Below is a small trained network, with its code and all its weights. Each question gives an input and a target symbol and asks what happens when units are switched off, that is, made to give their printed mean instead of their output.

import numpy as np


def w(rows, s, z=0):
    codes = np.array(rows[::2]) - 128.0
    scale = np.full(codes.shape[1], s)
    scale[-1] = z or s
    return codes * scale


def norm(h):
    return h / np.sqrt((h * h).mean(-1, keepdims=True) + 1e-5)


def f(y):
    return np.maximum(y, 0)


def softmax(a):
    e = np.exp(a - a.max(-1, keepdims=True))
    return e / e.sum(-1, keepdims=True)


def log_softmax(a):
    a = a - a.max(-1, keepdims=True)
    return a - np.log(np.exp(a).sum(-1, keepdims=True))


def net(x, mask):
    ids = ['ΓΔεπσφω'.index(c) for c in x.split()]
    T = len(ids)
    res = E[ids] + P[:T]
    u = 0
    for l in range(2):
        q, k, v = (norm(res) @ M[l].T for M in (Q, K, V))
        z = softmax(np.where(np.tri(T) > 0, q @ k.T / 2**0.5, -1e9)) @ v
        res = res + np.where(mask[u], z, O[l][:, -1]) @ O[l][:, :-1]
        u += 1
        y = f(norm(res) @ A[l][:, :-1].T + A[l][:, -1])
        res = res + np.where(mask[u : u + 4], y, B[l][:, -1]) @ B[l][:, :-1]
        u += 4
    return log_softmax(norm(res)[-1] @ U[:, :-1].T + U[:, -1])


Q, K, V, O, A, B = {}, {}, {}, {}, {}, {}
E = w([
[70,135,150,102,127,143,210],'Γ',
[133,184,87,154,86,201,157],'Δ',
[106,58,133,137,165,168,122],'ε',
[96,134,100,186,165,87,164],'π',
[135,154,47,193,150,166,104],'σ',
[73,100,173,95,72,118,7],'φ',
[135,138,79,70,158,139,125],'ω',
],0.0022)
P = w([
[92,228,163,141,161,98,119],'0',
[113,72,67,122,72,112,111],'1',
[121,59,59,116,64,122,121],'2',
[115,52,52,117,80,131,125],'3',
[176,168,150,81,238,168,108],'4',
[161,185,171,73,248,160,107],'5',
[151,190,168,75,246,171,105],'6',
],0.0014)
Q[0] = w([
[151,171,161,111,212,179,131],'0.h1',
[91,96,3,98,153,156,147],'0.h1',
],0.0053)
K[0] = w([
[181,3,116,62,13,66,45],'0.h1',
[30,223,238,153,125,64,10],'0.h1',
],0.0031)
V[0] = w([
[107,97,86,4,98,142,77],'0.h1',
[84,84,203,150,43,117,3],'0.h1',
],0.0025)
O[0] = w([
[110,157,110,148,109,50,135,215],'0.h1',
[1,189,104,120,136,152,113,2],'0.h1',
],0.0043,0.00083)
A[0] = w([
[215,90,177,114,137,127,201,164],'0.n1',
[90,92,143,106,159,95,53,255],'0.n2',
[120,139,99,54,165,71,73,139],'0.n3',
[148,131,137,20,76,88,2,190],'0.n4',
],0.0023,0.00098)
B[0] = w([
[88,139,163,27,84,59,43,255],'0.n1',
[135,208,137,100,164,171,188,196],'0.n2',
[139,169,138,202,122,115,216,185],'0.n3',
[105,125,28,197,214,169,251,188],'0.n4',
],0.0022,0.0019)
Q[1] = w([
[154,227,171,104,254,93,111],'1.h1',
[156,220,218,150,161,132,44],'1.h1',
],0.0049)
K[1] = w([
[132,30,27,109,3,156,134],'1.h1',
[70,28,61,100,91,115,177],'1.h1',
],0.0043)
V[1] = w([
[173,163,72,162,67,193,75],'1.h1',
[102,166,194,103,3,155,174],'1.h1',
],0.0024)
O[1] = w([
[172,250,188,192,54,175,72,25],'1.h1',
[180,179,65,42,67,162,193,253],'1.h1',
],0.0021,0.00047)
A[1] = w([
[72,136,171,48,82,112,187,255],'1.n1',
[100,89,252,85,52,99,158,227],'1.n2',
[159,240,93,90,31,165,139,37],'1.n3',
[101,45,44,140,34,86,136,231],'1.n4',
],0.0023,0.00047)
B[1] = w([
[131,157,22,194,112,142,74,253],'1.n1',
[120,148,90,129,105,138,24,212],'1.n2',
[82,74,223,120,152,98,206,215],'1.n3',
[115,240,255,151,178,103,139,249],'1.n4',
],0.0024,0.0016)
U = w([
[50,162,102,68,52,101,50,205],'Γ',
[198,172,213,129,51,195,184,139],'Δ',
[122,26,196,98,185,186,77,69],'ε',
[143,130,183,188,150,3,135,110],'π',
[202,143,101,227,119,190,41,111],'σ',
[26,151,105,181,159,176,185,4],'φ',
[192,111,42,55,148,113,192,254],'ω',
],0.0064,0.0007)

Each question gives the input, a string of symbols that net reads in full, and the target symbol t.
The units are the heads (2 rows each of Q, K, V and O) and the neurons (one row each of A and B). Each row of codes is followed by its name. A weight is (code - 128) times the scale printed after its matrix; where a second scale follows, it is the last column's (O, A, B and U).
mask holds one flag per unit, layer by layer, with each layer's heads first. A switched-off unit (its flag False) gives its mean, the last column of its rows in O or B, instead of its output. The means were averaged over made-up inputs and are rounded, as every weight is.
A unit's drop is (log p(t) with every unit on - log p(t) with that unit switched off) / (log p(t) with every unit on - log p(t) with every unit switched off).
The circuit of an input: a set's keep is (log p(t) with only the set's units on - log p(t) with every unit switched off) / (log p(t) with every unit on - log p(t) with every unit switched off). Starting from all 10 units, units are removed one at a time, each time the one whose removal leaves the highest keep (on an exact tie, the one counted first), for as long as the keep stays at least 0.8.
circuit, biggest first: the units of the circuit, biggest drop first
most important unit: the unit with the biggest drop
k most important neurons: the k neurons with the biggest drops, biggest first
k most important neurons of layer l: the k neurons of layer l with the biggest drops, biggest first
drop of u: that unit's drop, to one decimal
input Δ σ ω Γ Γ, target Γ: most important unit	0.n1
input Γ φ Γ ε Δ Δ, target φ: circuit, biggest first	0.h1, 1.n3
input ω Γ ε, target π: circuit, biggest first	0.h1, 1.n4
input ω φ ε, target π: 2 most important neurons	1.n4, 0.n4
input ω Γ ω, target π: circuit, biggest first	0.h1, 1.n4
input Γ ε φ, target ω: circuit, biggest first	0.n4, 1.h1
input π ω Γ π, target ε: circuit, biggest first	0.h1, 1.h1
input φ Γ Γ ω Γ ω ω, target φ: 3 most important neurons	0.n3, 0.n1, 0.n4
input Δ Γ ω Γ ε, target ω: circuit, biggest first	1.h1, 1.n4, 0.h1
input ω Γ φ, target π: circuit, biggest first	0.h1, 1.n4, 0.n4
input Γ Γ Γ Γ Δ, target ω: 2 most important neurons	1.n4, 0.n1
input ω Γ π ω ω Γ, target Γ: 2 most important neurons of layer 1	1.n2, 1.n1
input σ ω Γ Γ Δ φ, target ω: 2 most important neurons	0.n4, 1.n4
input ω ε φ σ Δ, target φ: most important unit	0.h1
input ω Γ Γ, target π: 2 most important neurons	1.n4, 0.n2
input Γ ε σ, target ω: drop of 1.n4	-0.1
input σ σ Δ ω, target σ: drop of 1.h1	1.0
input Γ Γ σ, target ω: drop of 0.h1	0.2
input ω Γ Γ ω ε, target ω: drop of 1.h1	0.3
input φ φ ε ε σ, target φ: circuit, biggest first	0.h1
